Below are the code and all the weights of a small trained network. Each question names an input and a class and asks about switching units off, where a switched-off unit gives its printed mean instead of its output.

import numpy as np


def w(rows, s, z=0):
    codes = np.array(rows[::2]) - 128.0
    scale = np.full(codes.shape[1], s)
    scale[-1] = z or s
    return codes * scale


def f(y):
    return y / 2 * (1 + np.tanh(0.7978845608 * (y + 0.044715 * y**3)))


def log_softmax(a):
    a = a - a.max(-1, keepdims=True)
    return a - np.log(np.exp(a).sum(-1, keepdims=True))


def net(x, mask):
    res = np.array(x, float).reshape(1, 7) / 4 @ E
    y = f(res @ A[0][:, :-1].T + A[0][:, -1])
    res = res + np.where(mask, y, B[0][:, -1]) @ B[0][:, :-1]
    return log_softmax(res[-1] @ U[:, :-1].T + U[:, -1])


A, B = {}, {}
E = w([
[67,79,69],'x0',
[128,125,159],'x1',
[102,103,149],'x2',
[59,174,138],'x3',
[16,26,138],'x4',
[255,54,140],'x5',
[106,203,239],'x6',
],0.0083)
A[0] = w([
[66,203,150,197],'n0',
[202,135,195,210],'n1',
[143,144,32,123],'n2',
[82,136,139,176],'n3',
[140,140,42,171],'n4',
[125,3,162,183],'n5',
[214,158,100,252],'n6',
],0.016,0.0031)
B[0] = w([
[81,254,129,248],'n0',
[206,183,177,231],'n1',
[147,20,175,203],'n2',
[61,179,121,185],'n3',
[141,17,200,201],'n4',
[96,129,42,240],'n5',
[153,126,156,239],'n6',
],0.011)
U = w([
[131,9,213,120],'0',
[56,50,45,3],'1',
[175,112,215,154],'2',
[68,190,139,186],'3',
],0.013,0.0026)

Each question gives the input, the list of numbers given to net, and the class t.
The units are the neurons (one row each of A and B). Each row of codes is followed by its name. A weight is (code - 128) times the scale printed after its matrix; where a second scale follows, it is the last column's (A, B and U).
mask holds one flag per neuron, in row order. A switched-off neuron (its flag False) gives its mean, the last column of its row in B, instead of its output. The means were averaged over made-up inputs and are rounded, as every weight is.
A unit's drop is (log p(t) with every unit on - log p(t) with that unit switched off) / (log p(t) with every unit on - log p(t) with every unit switched off).
The circuit of an input: a set's keep is (log p(t) with only the set's units on - log p(t) with every unit switched off) / (log p(t) with every unit on - log p(t) with every unit switched off). Starting from all 7 units, units are removed one at a time, each time the one whose removal leaves the highest keep (on an exact tie, the one counted first), for as long as the keep stays at least 0.8.
circuit, biggest first: the units of the circuit, biggest drop first
k most important neurons: the k neurons with the biggest drops, biggest first
drop when u is switched off: that unit's drop, to one decimal
input [-1,7,-8,-2,4,7,-2], class 1: 4 most important neurons => (n5, n4, n2, n0)
input [2,5,-3,-2,1,4,-1], class 1: circuit, biggest first => (n5)
input [-4,-8,-4,-2,-8,-8,-3], class 0: circuit, biggest first => (n2, n4)
input [-2,2,-4,3,-8,-3,0], class 2: 2 most important neurons => (n5, n6)
input [8,-1,8,-7,-3,2,4], class 1: circuit, biggest first => (n0, n5, n4, n1)
input [-6,1,5,7,6,-1,-6], class 1: 3 most important neurons => (n1, n0, n5)
input [8,-1,-5,1,0,6,3], class 1: circuit, biggest first => (n1, n5)
input [1,6,-1,-2,5,4,2], class 1: 2 most important neurons => (n5, n0)
input [8,4,4,1,-1,4,6], class 3: 2 most important neurons => (n4, n2)
input [-4,-2,-3,-6,5,7,-7], class 1: drop when n1 is switched off => -0.1
input [-6,-6,-1,4,6,6,-6], class 1: drop when n5 is switched off => 0.6
input [-2,-5,-1,-4,-3,4,-6], class 0: drop when n2 is switched off => 0.1
input [4,-1,-1,-3,4,5,5], class 1: drop when n5 is switched off => 0.3
